How the nodes are linked:
MF ψ CD
MF ζ MS
MF χ QT
MF π SC
MF ρ QZ
MF ξ SL
CC ψ NB
CC ζ LZ
CC χ MS
CC π MF
CC ρ LC
CC ξ GG
RP ψ PM
RP ζ LL
RP χ GB
RP π FH
RP ρ RR
RP ξ LQ
LC ψ DJ
LC ζ DR
LC χ ZJ
LC π QZ
LC ρ NG
LC ξ QJ
MS ψ QZ
MS ζ QJ
MS χ NB
MS π QT
MS ρ ZJ
MS ξ CC
MQ ψ JP
MQ ζ DN
MQ χ TL
MQ π LZ
MQ ρ DM
MQ ξ NJ
RR ψ LP
RR ζ RD
RR χ RZ
RR π ZP
RR ρ HL
RR ξ BG
DM ψ GT
DM ζ ZM
DM χ ZQ
DM π DR
DM ρ QF
DM ξ HM
HL ψ LL
HL ζ SC
HL χ BP
HL π LQ
HL ρ SB
HL ξ MB
LT ψ TG
LT ζ BS
LT χ QQ
LT π PG
LT ρ SL
LT ξ CD
JC ψ HM
JC ζ FH
JC χ DN
JC π MQ
JC ρ SR
JC ξ QF
MD ψ ZM
MD ζ PM
MD χ SR
MD π HM
MD ρ QB
MD ξ FH
DJ ψ CC
DJ ζ NG
DJ χ GG
DJ π ZS
DJ ρ LZ
DJ ξ ZJ
BG ψ RZ
BG ζ PG
BG χ RR
BG π PM
BG ρ MB
BG ξ LL
QT ψ LT
QT ζ NB
QT χ CD
QT π LS
QT ρ BS
QT ξ MF
QJ ψ ZJ
QJ ζ JP
QJ χ LC
QJ π NB
QJ ρ JN
QJ ξ LZ
JP ψ JN
JP ζ DM
JP χ DR
JP π LC
JP ρ GT
JP ξ TL
ZP ψ TH
ZP ζ RZ
ZP χ QB
ZP π ZM
ZP ρ LQ
ZP ξ PM
DN ψ DM
DN ζ MD
DN χ HM
DN π TL
DN ρ ZM
DN ξ JC
RZ ψ LQ
RZ ζ MB
RZ χ LP
RZ π QB
RZ ρ BP
RZ ξ RR
QF ψ DN
QF ζ BQ
QF χ JC
QF π NJ
QF ρ MD
QF ξ MZ
NB ψ BS
NB ζ LC
NB χ QZ
NB π CD
NB ρ DJ
NB ξ MS
LS ψ PG
LS ζ CD
LS χ SB
LS π LL
LS ρ QQ
LS ξ SC
DR ψ NG
DR ζ ZQ
DR χ JN
DR π ZJ
DR ρ NJ
DR ξ JP
ZQ ψ NJ
ZQ ζ MZ
ZQ χ GT
ZQ π JN
ZQ ρ JC
ZQ ξ DM
SC ψ SB
SC ζ QT
SC χ LS
SC π BP
SC ρ LT
SC ξ ZL
SL ψ QT
SL ζ CC
SL χ MF
SL π ZL
SL ρ NB
SL ξ ZS
TL ψ DR
TL ζ HM
TL χ JP
TL π QJ
TL ρ ZQ
TL ξ MQ
LZ ψ LC
LZ ζ TL
LZ χ QJ
LZ π MS
LZ ρ DR
LZ ξ BF
TG ψ SC
TG ζ SL
TG χ ZL
TG π MB
TG ρ QT
TG ξ QQ
ZM ψ QF
ZM ζ QB
ZM χ MZ
ZM π ZQ
ZM ρ BQ
ZM ξ SR
BS ψ SL
BS ζ DJ
BS χ ZS
BS π QQ
BS ρ CC
BS ξ QZ
FH ψ SR
FH ζ GB
FH χ MD
FH π DN
FH ρ ZP
FH ξ BQ
LL ψ RR
LL ζ SB
LL χ BG
LL π GB
LL ρ RD
LL ξ BP
RD ψ HL
RD ζ TG
RD χ MB
RD π RZ
RD ρ SC
RD ξ PG
CD ψ QQ
CD ζ QZ
CD χ LT
CD π SB
CD ρ ZS
CD ξ QT
LP ψ RP
LP ζ HL
LP χ LQ
LP π TH
LP ρ LL
LP ξ RZ
BF ψ QJ
BF ζ MQ
BF χ LZ
BF π CC
BF ρ JP
BF ξ NG
QB ψ BQ
QB ζ LP
QB χ TH
QB π MZ
QB ρ RP
QB ξ ZP
GG ψ MS
GG ζ BF
GG χ CC
GG π SL
GG ρ QJ
GG ξ DJ
NG ψ LZ
NG ζ NJ
NG χ BF
NG π GG
NG ρ TL
NG ξ JN
GB ψ ZP
GB ζ BG
GB χ PM
GB π MD
GB ρ RZ
GB ξ RP
QQ ψ ZL
QQ ζ ZS
QQ χ TG
QQ π RD
QQ ρ MF
QQ ξ LT
LQ ψ GB
LQ ζ BP
LQ χ RP
LQ π BQ
LQ ρ BG
LQ ξ LP
BQ ψ MD
BQ ζ RP
BQ χ FH
BQ π JC
BQ ρ PM
BQ ξ TH
ZS ψ MF
ZS ζ GG
ZS χ SL
ZS π TG
ZS ρ MS
ZS ξ BS
QZ ψ ZS
QZ ζ ZJ
QZ χ BS
QZ π LT
QZ ρ GG
QZ ξ NB
SR ψ MZ
SR ζ ZP
SR χ ZM
SR π DM
SR ρ TH
SR ξ MD
NJ ψ TL
NJ ζ JC
NJ χ MQ
NJ π BF
NJ ρ HM
NJ ξ GT
ZJ ψ GG
ZJ ζ JN
ZJ χ DJ
ZJ π BS
ZJ ρ BF
ZJ ξ LC
TH ψ FH
TH ζ LQ
TH χ BQ
TH π QF
TH ρ GB
TH ξ QB
JN ψ BF
JN ζ GT
JN χ NG
JN π DJ
JN ρ MQ
JN ξ DR
MB ψ BP
MB ζ ZL
MB χ HL
MB π LP
MB ρ LS
MB ξ RD
ZL ψ LS
ZL ζ MF
ZL χ SC
ZL π HL
ZL ρ CD
ZL ξ TG
HM ψ ZQ
HM ζ SR
HM χ DM
HM π JP
HM ρ MZ
HM ξ DN
PM ψ QB
PM ζ RR
PM χ ZP
PM π SR
PM ρ LP
PM ξ GB
BP ψ BG
BP ζ LS
BP χ LL
BP π RP
BP ρ PG
BP ξ HL
SB ψ RD
SB ζ LT
SB χ PG
SB π BG
SB ρ TG
SB ξ LS
GT ψ MQ
GT ζ QF
GT χ NJ
GT π NG
GT ρ DN
GT ξ ZQ
PG ψ MB
PG ζ QQ
PG χ RD
PG π RR
PG ρ ZL
PG ξ SB
MZ ψ JC
MZ ζ TH
MZ χ QF
MZ π GT
MZ ρ FH
MZ ξ ZM

The rows follow the links: the fewer symbols apart two nodes are, the more alike their rows tend to be.

Rows of some nodes; one shown again gets a slightly different row:
LL -> +195	-326	+127	-445	+515	-209	-275	+3	-146	+468	+325	+335	+634	-813	-108	+881	+76	-38	+102	+382	+455	-327	-165	+271	+246	+407	-296	+480	-372	+89	-253	+444	-236	+232	-318	+115	+374	+158	+510	-381	+365	-396	+425	-95	-531	+485	-467	-75	+434	-147	+424	+287	+452	-153	+150	+432	-297	+32
CD -> -94	-169	+176	+180	+404	-296	-528	+616	+315	-230	-321	+408	+164	-161	-345	+289	+100	+329	+355	-308	+39	+334	+664	-44	-1087	+506	+552	-420	-261	+355	-305	+403	-162	+349	-194	+310	-571	-860	+309	+135	-64	+151	-73	+552	-290	+199	-229	-32	-480	+108	+427	+278	-245	+52	-33	-354	+52	-4
DM -> +96	+449	-68	-35	-576	+251	+740	-390	-255	+199	-72	-558	-272	+551	+317	-930	-278	-205	-596	-296	+251	-66	-540	+38	+280	-452	-105	-294	+350	-444	+474	-333	+163	-155	+389	-116	+45	+304	-722	+32	-549	-225	-264	-481	+156	-518	+368	+160	+335	-124	-657	-191	-237	-18	+180	-127	+295	-126
SB -> +221	-352	+269	-231	+604	-252	-394	+443	+32	+464	+25	+421	+608	-597	-289	+653	-67	+132	+158	+11	+565	-51	+248	+298	-653	+682	+129	-6	-515	+237	-274	+666	-294	+507	-294	+337	-165	-546	+397	-282	+38	-454	+249	+193	-681	+511	-468	-15	+42	-117	+531	+376	+112	-100	+236	+38	-52	+21
TH -> -96	+316	-471	-581	-315	-579	+200	-508	-296	-180	+288	-53	+145	-550	+349	+124	+604	-95	-175	-71	+429	-283	-626	-169	+704	-343	-247	+277	+416	-332	-91	-88	+69	-322	+8	-369	+547	+760	+233	+275	+10	+284	+66	-324	+46	-383	-273	+43	+967	-121	-313	+287	+350	-74	-254	+601	-409	-245
LZ -> -52	-144	+186	+684	-209	+839	+134	+7	+193	-182	-148	-234	-603	+883	-68	-448	-492	-93	+71	+314	-1020	+173	+270	-80	+205	-251	-52	+11	+15	+113	+295	-475	+201	-162	+203	-3	-196	-31	-455	-89	+177	+38	-158	+92	+590	+61	+617	-96	-914	+220	-74	-643	-276	+130	-12	-472	+384	+244
PG -> +244	-350	+277	-277	+632	-216	-362	+347	-9	+506	+72	+375	+640	-640	-273	+690	-80	+103	+145	+123	+602	-119	+192	+308	-510	+647	+4	+110	-505	+240	-256	+602	-281	+484	-287	+324	-77	-397	+439	-312	+124	-454	+263	+101	-671	+521	-483	-22	+93	-91	+521	+367	+167	-110	+237	+102	-112	+12
SR -> -54	+528	-446	-483	-491	-399	+522	-531	-286	-104	+154	-291	-2	-163	+424	-357	+389	-119	-356	-340	+488	-190	-680	-182	+484	-466	-129	-50	+500	-466	+149	-181	+145	-297	+187	-356	+350	+593	-115	+302	-322	+246	-105	-391	+45	-634	-76	+140	+938	-188	-544	+198	+88	-57	-133	+344	-194	-322
MS -> -270	-206	+81	+653	+78	+194	-412	+396	+449	-640	-287	+155	-501	+451	-254	-28	+25	+219	+470	0	-919	+465	+721	-261	-426	+10	+399	-160	-47	+335	-86	-145	+116	-78	-3	+60	-450	-477	+30	+192	+212	+516	-139	+602	+448	+117	+275	-133	-1001	+322	+201	-287	-263	+224	-237	-453	+150	+179
GT -> +145	+357	+23	+116	-537	+495	+686	-362	-242	+284	-94	-536	-340	+704	+300	-922	-480	-210	-543	-166	+19	-82	-413	+71	+332	-425	-145	-253	+220	-356	+505	-366	+154	-120	+413	-66	+17	+237	-778	-66	-489	-303	-266	-430	+214	-415	+483	+113	+106	-79	-579	-301	-283	+8	+213	-223	+386	-62
QQ -> +23	-184	+206	+46	+484	-322	-450	+607	+267	+21	-242	+449	+312	-309	-338	+367	+31	+323	+254	-326	+302	+256	+570	+62	-1093	+624	+470	-377	-299	+300	-289	+519	-233	+410	-208	+387	-509	-851	+329	+0	-114	-32	+13	+449	-463	+344	-284	-7	-329	+52	+449	+354	-190	+28	+71	-271	+23	-1
ZJ -> -188	-185	+147	+738	-108	+610	-160	+171	+304	-411	-197	-82	-621	+769	-182	-258	-259	+40	+259	+273	-1118	+289	+527	-148	+17	-207	+135	-83	-59	+261	+92	-415	+152	-176	+77	-5	-257	-176	-236	+30	+280	+298	-119	+351	+629	+91	+516	-138	-1020	+280	+70	-518	-259	+187	-159	-508	+226	+249
MB -> +254	-372	+231	-322	+593	-180	-305	+243	-109	+566	+174	+362	+692	-728	-200	+807	-55	+14	+112	+225	+563	-191	+81	+302	-233	+583	-111	+270	-484	+202	-274	+543	-281	+411	-306	+263	+139	-180	+470	-373	+212	-514	+341	+9	-672	+558	-447	-20	+234	-99	+506	+328	+303	-167	+244	+240	-157	+61
TG -> +66	-213	+212	+1	+518	-332	-470	+604	+211	+97	-187	+444	+445	-359	-348	+428	+4	+286	+226	-252	+368	+215	+474	+124	-1033	+638	+429	-332	-373	+324	-298	+574	-244	+452	-234	+396	-463	-825	+379	-33	-59	-148	+20	+427	-519	+346	-355	+10	-248	-6	+466	+362	-119	-9	+133	-220	-3	-26
CC -> -273	-216	+114	+671	+23	+302	-356	+328	+442	-610	-270	+86	-527	+562	-237	-102	-87	+177	+441	+86	-995	+397	+669	-254	-345	-14	+324	-144	-13	+312	-47	-233	+130	-94	-12	+54	-413	-383	-7	+175	+288	+469	-153	+548	+529	+87	+371	-102	-1059	+326	+215	-336	-254	+202	-236	-479	+185	+223

Each walk starts at a row. The symbols on each line, taken left to right, move it on to the next node.
Each answer is a row, close to the row of the node it stands for.
-29	+96	-371	-581	-78	-520	-3	-424	-222	-25	+403	+61	+286	-713	+248	+478	+605	-115	+16	+184	+349	-334	-518	-107	+792	-190	-362	+520	+230	-213	-166	-19	+28	-286	-121	-305	+653	+739	+431	+123	+235	+183	+253	-271	-39	-133	-363	-9	+901	-145	-89	+288	+506	-125	-212	+697	-471	-119
ξ ξ	-3	-66	-231	-552	+53	-443	-88	-377	-225	+92	+441	+132	+411	-805	+151	+697	+477	-148	+65	+287	+374	-409	-430	-25	+774	-27	-410	+583	+18	-61	-228	+86	-11	-143	-188	-231	+623	+694	+489	-37	+339	+40	+346	-234	-152	+62	-403	-33	+784	-135	+71	+246	+574	-134	-175	+720	-486	-73
ζ ξ	+243	-359	+182	-383	+561	-212	-309	+91	-107	+536	+273	+344	+692	-790	-166	+885	+23	-46	+94	+351	+521	-295	-91	+333	+86	+481	-238	+454	-416	+107	-276	+478	-229	+299	-309	+160	+272	+47	+471	-391	+301	-441	+387	-90	-552	+530	-474	-27	+361	-151	+461	+297	+431	-117	+162	+425	-284	+63
+146	+165	+131	+337	-406	+788	+574	-254	-120	+241	-113	-500	-468	+854	+112	-857	-623	-211	-392	+59	-319	+11	-221	+147	+334	-378	-174	-153	+121	-210	+509	-445	+190	-106	+363	-3	-47	+178	-793	-163	-261	-324	-224	-337	+325	-226	+613	+57	-287	+12	-443	-537	-268	+17	+227	-348	+474	+110
ρ ζ ψ	+40	+556	-273	-261	-592	-104	+665	-467	-276	+79	+10	-499	-167	+258	+430	-798	+70	-124	-602	-415	+453	-97	-653	-17	+337	-491	-108	-256	+455	-496	+338	-268	+173	-210	+337	-199	+161	+419	-528	+174	-555	-33	-218	-469	+102	-617	+128	+194	+697	-167	-664	+54	-100	-54	+62	+102	+112	-241
ζ χ ψ	-67	+562	-400	-431	-554	-391	+511	-543	-324	-55	+130	-315	-59	-34	+441	-493	+334	-94	-403	-409	+498	-163	-690	-143	+434	-501	-126	-123	+547	-453	+192	-197	+118	-300	+237	-315	+306	+587	-237	+284	-426	+184	-106	-439	+73	-631	-30	+127	+921	-148	-586	+180	+49	-31	-79	+306	-123	-308
-129	-161	+220	+721	-166	+789	+4	+81	+242	-265	-177	-207	-635	+849	-119	-407	-466	-51	+190	+310	-1054	+201	+382	-78	+153	-229	+1	-10	-29	+185	+198	-445	+198	-155	+154	-27	-208	-60	-382	-65	+207	+112	-175	+184	+591	+48	+623	-105	-970	+253	-24	-595	-235	+145	-76	-445	+309	+277
ρ ψ χ ψ	-177	-178	+188	+722	-122	+703	-36	+137	+277	-350	-173	-138	-631	+795	-136	-293	-343	-35	+223	+279	-1088	+284	+469	-102	+75	-200	+86	-3	-27	+209	+141	-427	+190	-207	+77	+3	-277	-124	-338	+20	+259	+177	-153	+266	+624	+94	+580	-145	-1016	+241	+43	-595	-284	+143	-128	-469	+308	+269
ζ π π	-269	-145	+80	+492	+179	-65	-519	+521	+419	-594	-315	+297	-283	+230	-278	+77	+92	+312	+504	-169	-572	+461	+776	-211	-786	+194	+529	-296	-47	+346	-202	+43	+4	+55	-82	+161	-568	-691	+198	+302	+182	+490	-148	+648	+185	+98	+115	-100	-877	+270	+334	-20	-263	+248	-229	-434	+84	+96
-123	+376	-470	-561	-367	-560	+283	-495	-276	-169	+262	-122	+79	-412	+368	-11	+544	-110	-207	-178	+430	-228	-639	-210	+701	-389	-236	+196	+457	-348	-24	-134	+102	-342	+70	-364	+510	+719	+141	+308	-82	+294	+31	-347	+13	-481	-238	+76	+1029	-164	-368	+281	+297	-99	-257	+546	-374	-269
ψ π ψ	+129	+414	-16	+3	-547	+384	+716	-406	-233	+257	-63	-552	-319	+613	+275	-948	-356	-229	-595	-224	+136	-83	-480	+77	+287	-439	-131	-289	+308	-396	+489	-351	+139	-126	+383	-121	+24	+262	-739	-33	-537	-289	-277	-489	+155	-446	+370	+137	+202	-103	-618	-235	-293	-28	+214	-169	+331	-75
ρ ξ	+1	+565	-334	-332	-577	-190	+655	-502	-332	+41	+49	-434	-137	+138	+448	-673	+127	-157	-521	-415	+480	-142	-678	-80	+348	-483	-105	-227	+503	-497	+273	-238	+120	-267	+294	-250	+191	+448	-411	+224	-544	+46	-196	-474	+61	-644	+73	+163	+753	-151	-645	+48	-83	-6	-11	+160	+53	-246
-163	-139	+111	+275	+298	-264	-511	+605	+351	-434	-328	+383	-34	+26	-327	+182	+115	+351	+419	-320	-165	+444	+728	-127	-1060	+399	+581	-391	-157	+367	-264	+265	-91	+235	-145	+252	-617	-822	+270	+206	-15	+310	-110	+631	-103	+153	-128	-41	-611	+177	+381	+161	-276	+121	-98	-396	+53	+28
ξ χ π	+187	-253	+295	-152	+579	-287	-413	+515	+116	+286	-113	+418	+551	-488	-299	+548	-51	+212	+204	-134	+485	+77	+403	+242	-910	+670	+258	-167	-454	+250	-274	+623	-258	+495	-277	+381	-331	-709	+393	-172	-8	-308	+117	+259	-652	+451	-396	-4	-124	-54	+486	+407	+4	-41	+183	-88	-5	-16
ψ χ π	+125	-304	-34	-456	+309	-263	-237	-90	-154	+362	+383	+246	+604	-805	-46	+891	+214	-109	+107	+437	+423	-353	-248	+177	+495	+293	-416	+601	-242	+40	-287	+304	-158	+60	-314	-42	+515	+370	+508	-303	+423	-243	+410	-151	-392	+382	-489	-51	+551	-148	+358	+229	+548	-192	+21	+619	-391	+39
-95	+492	-456	-514	-478	-504	+421	-520	-292	-134	+158	-226	+37	-227	+419	-291	+480	-75	-314	-310	+490	-208	-695	-190	+552	-442	-150	+40	+524	-440	+78	-166	+117	-342	+135	-368	+404	+663	-59	+287	-274	+306	-53	-367	+78	-564	-127	+139	+963	-129	-508	+233	+152	-59	-168	+472	-262	-290
χ ζ	-77	+157	-394	-569	-136	-556	+79	-439	-270	-88	+338	+27	+220	-674	+267	+354	+619	-99	-51	+88	+386	-352	-577	-153	+753	-225	-325	+441	+246	-201	-156	-40	+39	-318	-67	-316	+602	+745	+371	+143	+159	+246	+215	-271	-35	-228	-322	+42	+917	-149	-157	+255	+458	-93	-211	+643	-463	-174
ρ ψ	-38	+15	-326	-556	-1	-467	-33	-393	-226	+29	+402	+109	+346	-724	+184	+569	+522	-140	+42	+241	+347	-368	-474	-86	+802	-105	-376	+565	+119	-159	-238	+31	-10	-233	-171	-261	+630	+742	+512	+14	+287	+129	+275	-244	-110	-46	-408	-38	+864	-149	+5	+249	+549	-102	-192	+683	-478	-105
+132	-247	-84	-506	+303	-304	-222	-169	-186	+321	+418	+223	+571	-846	+0	+808	+287	-97	+84	+438	+406	-408	-305	+131	+578	+214	-398	+626	-188	+8	-257	+249	-147	-2	-260	-65	+566	+453	+521	-240	+407	-188	+418	-177	-322	+324	-444	-64	+603	-175	+318	+259	+547	-164	+1	+628	-449	-11
ψ π ξ ζ	+19	-149	-206	-523	+153	-390	-144	-288	-228	+191	+424	+151	+463	-810	+119	+731	+397	-116	+88	+377	+362	-366	-402	+43	+704	+27	-422	+583	-46	-61	-239	+134	-48	-110	-243	-189	+656	+628	+509	-108	+368	-40	+330	-222	-187	+156	-441	-39	+761	-110	+157	+219	+578	-125	-97	+710	-462	-44
π π ψ	+91	+500	-167	-159	-552	+137	+695	-452	-290	+163	-39	-539	-194	+435	+368	-886	-170	-173	-574	-356	+311	-127	-576	+31	+297	-468	-126	-288	+368	-457	+460	-268	+128	-165	+366	-133	+89	+352	-655	+73	-609	-170	-221	-504	+102	-557	+286	+169	+451	-126	-681	-86	-178	-9	+153	-56	+242	-185
